Below are the code and all the weights of a small trained network. Each question names an input and a class and asks about switching units off, where a switched-off unit gives its printed mean instead of its output.

import numpy as np


def w(rows, s, z=0):
    codes = np.array(rows[::2]) - 128.0
    scale = np.full(codes.shape[1], s)
    scale[-1] = z or s
    return codes * scale


def norm(h):
    return h / np.sqrt((h * h).mean(-1, keepdims=True) + 1e-5)


def f(y):
    return y / 2 * (1 + np.tanh(0.7978845608 * (y + 0.044715 * y**3)))


def log_softmax(a):
    a = a - a.max(-1, keepdims=True)
    return a - np.log(np.exp(a).sum(-1, keepdims=True))


def net(x, mask):
    res = np.array(x, float).reshape(1, 6) / 4 @ E
    u = 0
    for l in range(3):
        y = f(norm(res) @ A[l][:, :-1].T + A[l][:, -1])
        res = res + np.where(mask[u : u + 13], y, B[l][:, -1]) @ B[l][:, :-1]
        u += 13
    return log_softmax(norm(res)[-1] @ U[:, :-1].T + U[:, -1])


A, B = {}, {}
E = w([
[176,151,121,90,86,156,169,81,117,118],'x0',
[221,111,160,101,152,117,77,123,140,145],'x1',
[87,165,151,58,125,60,121,119,123,181],'x2',
[138,184,109,123,184,160,159,146,254,177],'x3',
[127,101,73,144,85,124,104,115,132,191],'x4',
[128,73,77,92,150,69,136,162,172,80],'x5',
],0.0056)
A[0] = w([
[241,95,160,115,164,96,127,116,118,177,129],'0.n1',
[110,151,113,47,59,85,143,99,126,131,234],'0.n2',
[146,96,74,81,120,119,147,109,162,50,97],'0.n3',
[103,123,80,108,153,180,98,109,243,191,87],'0.n4',
[134,72,64,108,106,67,124,124,194,78,2],'0.n5',
[53,152,7,112,114,171,226,155,75,166,11],'0.n6',
[204,134,82,138,51,194,200,67,153,63,83],'0.n7',
[1,129,106,149,127,143,205,154,115,128,60],'0.n8',
[56,173,101,197,107,71,235,63,125,85,12],'0.n9',
[69,174,245,84,130,99,170,108,148,16,46],'0.n10',
[179,191,125,25,51,65,250,42,123,127,10],'0.n11',
[159,77,72,75,167,51,153,133,144,92,81],'0.n12',
[147,130,94,113,131,77,159,162,150,77,59],'0.n13',
],0.0052,0.0015)
B[0] = w([
[84,116,68,3,132,74,74,66,123,44,184],'0.n1',
[42,128,122,117,104,111,141,133,101,161,227],'0.n2',
[124,167,201,133,110,118,196,66,123,121,183],'0.n3',
[126,134,149,97,80,143,150,190,57,87,235],'0.n4',
[98,152,82,203,109,143,168,59,123,166,180],'0.n5',
[162,140,110,90,104,111,71,83,147,95,223],'0.n6',
[148,50,254,122,107,107,113,133,155,154,229],'0.n7',
[167,106,189,86,86,136,49,82,201,90,230],'0.n8',
[179,99,108,69,141,137,39,86,225,48,203],'0.n9',
[96,140,62,101,236,202,122,149,65,190,223],'0.n10',
[104,70,235,149,156,129,88,167,167,163,251],'0.n11',
[43,143,125,117,179,158,223,61,123,144,198],'0.n12',
[132,138,153,142,129,102,132,76,103,108,154],'0.n13',
],0.0054,0.0028)
A[1] = w([
[194,254,87,120,138,125,171,165,199,146,79],'1.n1',
[211,118,105,127,178,36,103,143,154,135,128],'1.n2',
[57,83,163,163,145,130,68,176,146,117,141],'1.n3',
[124,51,198,138,100,79,147,171,152,164,224],'1.n4',
[82,94,144,118,71,122,116,135,18,78,123],'1.n5',
[130,77,28,109,46,127,129,93,143,243,13],'1.n6',
[173,132,115,180,58,74,101,107,169,117,7],'1.n7',
[191,211,108,92,222,155,170,115,113,95,71],'1.n8',
[177,225,193,174,125,161,70,87,91,185,38],'1.n9',
[90,126,78,205,183,83,56,184,142,133,3],'1.n10',
[181,150,171,163,171,96,168,32,127,97,87],'1.n11',
[139,251,153,184,106,155,76,97,112,102,97],'1.n12',
[192,76,120,81,193,99,112,114,96,186,124],'1.n13',
],0.0062,0.0014)
B[1] = w([
[139,92,137,48,44,108,204,167,84,102,186],'1.n1',
[116,140,139,104,86,127,135,51,133,66,131],'1.n2',
[229,136,196,121,86,46,118,97,111,100,202],'1.n3',
[155,193,150,181,179,184,185,138,101,140,198],'1.n4',
[169,131,73,50,91,119,162,142,142,166,253],'1.n5',
[82,149,197,118,226,225,111,138,60,69,188],'1.n6',
[87,188,152,152,217,150,99,177,80,99,138],'1.n7',
[68,99,135,150,89,169,103,139,80,138,186],'1.n8',
[74,200,71,148,118,94,181,59,131,74,195],'1.n9',
[107,147,254,78,156,101,180,92,121,97,153],'1.n10',
[101,163,78,150,160,125,85,155,125,106,168],'1.n11',
[130,146,92,115,142,117,145,87,169,119,160],'1.n12',
[124,146,135,154,70,189,87,94,215,91,170],'1.n13',
],0.0062,0.0036)
A[2] = w([
[87,124,123,92,142,196,91,120,103,106,149],'2.n1',
[207,124,102,190,154,156,146,138,129,80,91],'2.n2',
[104,133,98,114,152,112,139,56,181,154,198],'2.n3',
[134,150,138,122,186,171,111,167,85,120,119],'2.n4',
[122,174,152,116,122,156,151,199,211,137,149],'2.n5',
[111,130,207,104,151,97,128,138,147,128,117],'2.n6',
[123,150,185,122,172,54,124,134,135,156,114],'2.n7',
[97,168,86,140,149,137,177,102,118,133,98],'2.n8',
[139,117,122,198,136,143,132,164,101,135,41],'2.n9',
[163,190,100,163,122,146,102,82,98,148,111],'2.n10',
[106,111,204,182,135,73,210,69,117,87,252],'2.n11',
[145,102,56,117,128,88,108,142,1,126,125],'2.n12',
[93,178,114,61,136,98,92,137,135,249,87],'2.n13',
],0.0081,0.0031)
B[2] = w([
[114,141,144,141,166,117,44,178,200,124,204],'2.n1',
[44,44,134,236,134,1,136,151,175,181,161],'2.n2',
[111,143,64,159,76,123,120,102,125,86,181],'2.n3',
[33,99,153,98,182,204,131,173,112,175,149],'2.n4',
[171,83,111,58,89,86,130,120,31,124,187],'2.n5',
[155,123,147,191,84,166,80,95,105,164,192],'2.n6',
[183,129,151,191,131,189,138,111,136,155,164],'2.n7',
[102,120,76,121,160,179,180,125,118,119,146],'2.n8',
[121,98,166,151,122,128,132,120,150,98,118],'2.n9',
[80,125,82,82,178,97,182,118,136,116,149],'2.n10',
[149,208,90,114,133,154,116,91,97,187,254],'2.n11',
[124,128,134,89,111,177,185,176,150,129,190],'2.n12',
[149,30,115,239,156,66,180,167,168,82,197],'2.n13',
],0.0066,0.0062)
U = w([
[158,109,125,40,54,119,190,182,72,123,163],'0',
[126,130,118,99,79,90,30,70,185,42,144],'1',
[61,206,52,146,145,124,196,63,102,127,121],'2',
[187,171,193,164,117,141,118,75,82,180,182],'3',
[115,76,153,245,140,68,152,146,128,154,109],'4',
[59,140,159,113,195,184,83,182,112,131,133],'5',
[181,194,103,144,140,117,110,185,146,139,3],'6',
],0.011,0.0042)

Each question gives the input, the list of numbers given to net, and the class t.
The units are the neurons (one row each of A and B). Each row of codes is followed by its name. A weight is (code - 128) times the scale printed after its matrix; where a second scale follows, it is the last column's (A, B and U).
mask holds one flag per neuron, layer by layer. A switched-off neuron (its flag False) gives its mean, the last column of its row in B, instead of its output. The means were averaged over made-up inputs and are rounded, as every weight is.
A unit's drop is (log p(t) with every unit on - log p(t) with that unit switched off) / (log p(t) with every unit on - log p(t) with every unit switched off).
The circuit of an input: a set's keep is (log p(t) with only the set's units on - log p(t) with every unit switched off) / (log p(t) with every unit on - log p(t) with every unit switched off). Starting from the 12 units with the biggest drops (on a tie, the unit counted first), units are removed one at a time, each time the one whose removal leaves the highest keep (on an exact tie, the one counted first), for as long as the keep stays at least 0.8.
circuit, biggest first: the units of the circuit, biggest drop first
top k neurons: the k neurons with the biggest drops, biggest first
k most important neurons of layer l: the k neurons of layer l with the biggest drops, biggest first
input [-7,3,6,-7,-5,-7], class 0: circuit, biggest first : (1.n5, 2.n12)
input [3,8,8,0,8,1], class 1: 3 most important neurons of layer 0 : (0.n1, 0.n7, 0.n10)
input [2,7,1,4,-8,0], class 5: top 4 neurons : (1.n8, 0.n10, 0.n8, 0.n9)
input [-6,0,1,-2,3,7], class 2: circuit, biggest first : (0.n12, 0.n5)
input [4,1,-5,2,3,4], class 4: top 4 neurons : (2.n2, 0.n7, 1.n9, 1.n11)
input [0,7,-8,-2,-1,-1], class 4: circuit, biggest first : (2.n2)
input [4,-2,7,-2,1,4], class 4: circuit, biggest first : (2.n13, 0.n11)
input [-4,-4,-6,-2,-8,-8], class 2: circuit, biggest first : (1.n9, 1.n12)
input [7,0,-5,1,-6,3], class 3: circuit, biggest first : (0.n7, 2.n11)
input [7,7,6,5,-7,-1], class 1: top 2 neurons : (0.n1, 1.n13)
input [7,-6,-5,3,-8,-4], class 5: circuit, biggest first : (0.n10, 1.n8, 2.n1)
input [-3,-6,-5,-6,4,0], class 0: top 2 neurons : (1.n5, 2.n12)
input [-8,-2,-4,-4,-6,7], class 3: 2 most important neurons of layer 1 : (1.n10, 1.n3)
input [-5,5,8,5,1,1], class 4: circuit, biggest first : (2.n13)
input [-2,-7,-2,-5,6,-5], class 1: top 2 neurons : (0.n8, 0.n9)
input [1,-3,-7,5,-3,3], class 4: top 2 neurons : (2.n2, 0.n7)
input [-8,5,4,-7,-8,-8], class 2: circuit, biggest first : (1.n9, 0.n11, 0.n7)
input [-1,8,-6,6,3,4], class 1: top 2 neurons : (0.n1, 1.n2)
input [2,-7,8,3,-8,0], class 4: top 3 neurons : (2.n13, 0.n10, 1.n6)
input [-6,8,0,-2,0,-1], class 1: circuit, biggest first : (0.n1)
input [5,7,6,6,-6,8], class 2: top 3 neurons : (0.n12, 0.n8, 0.n9)
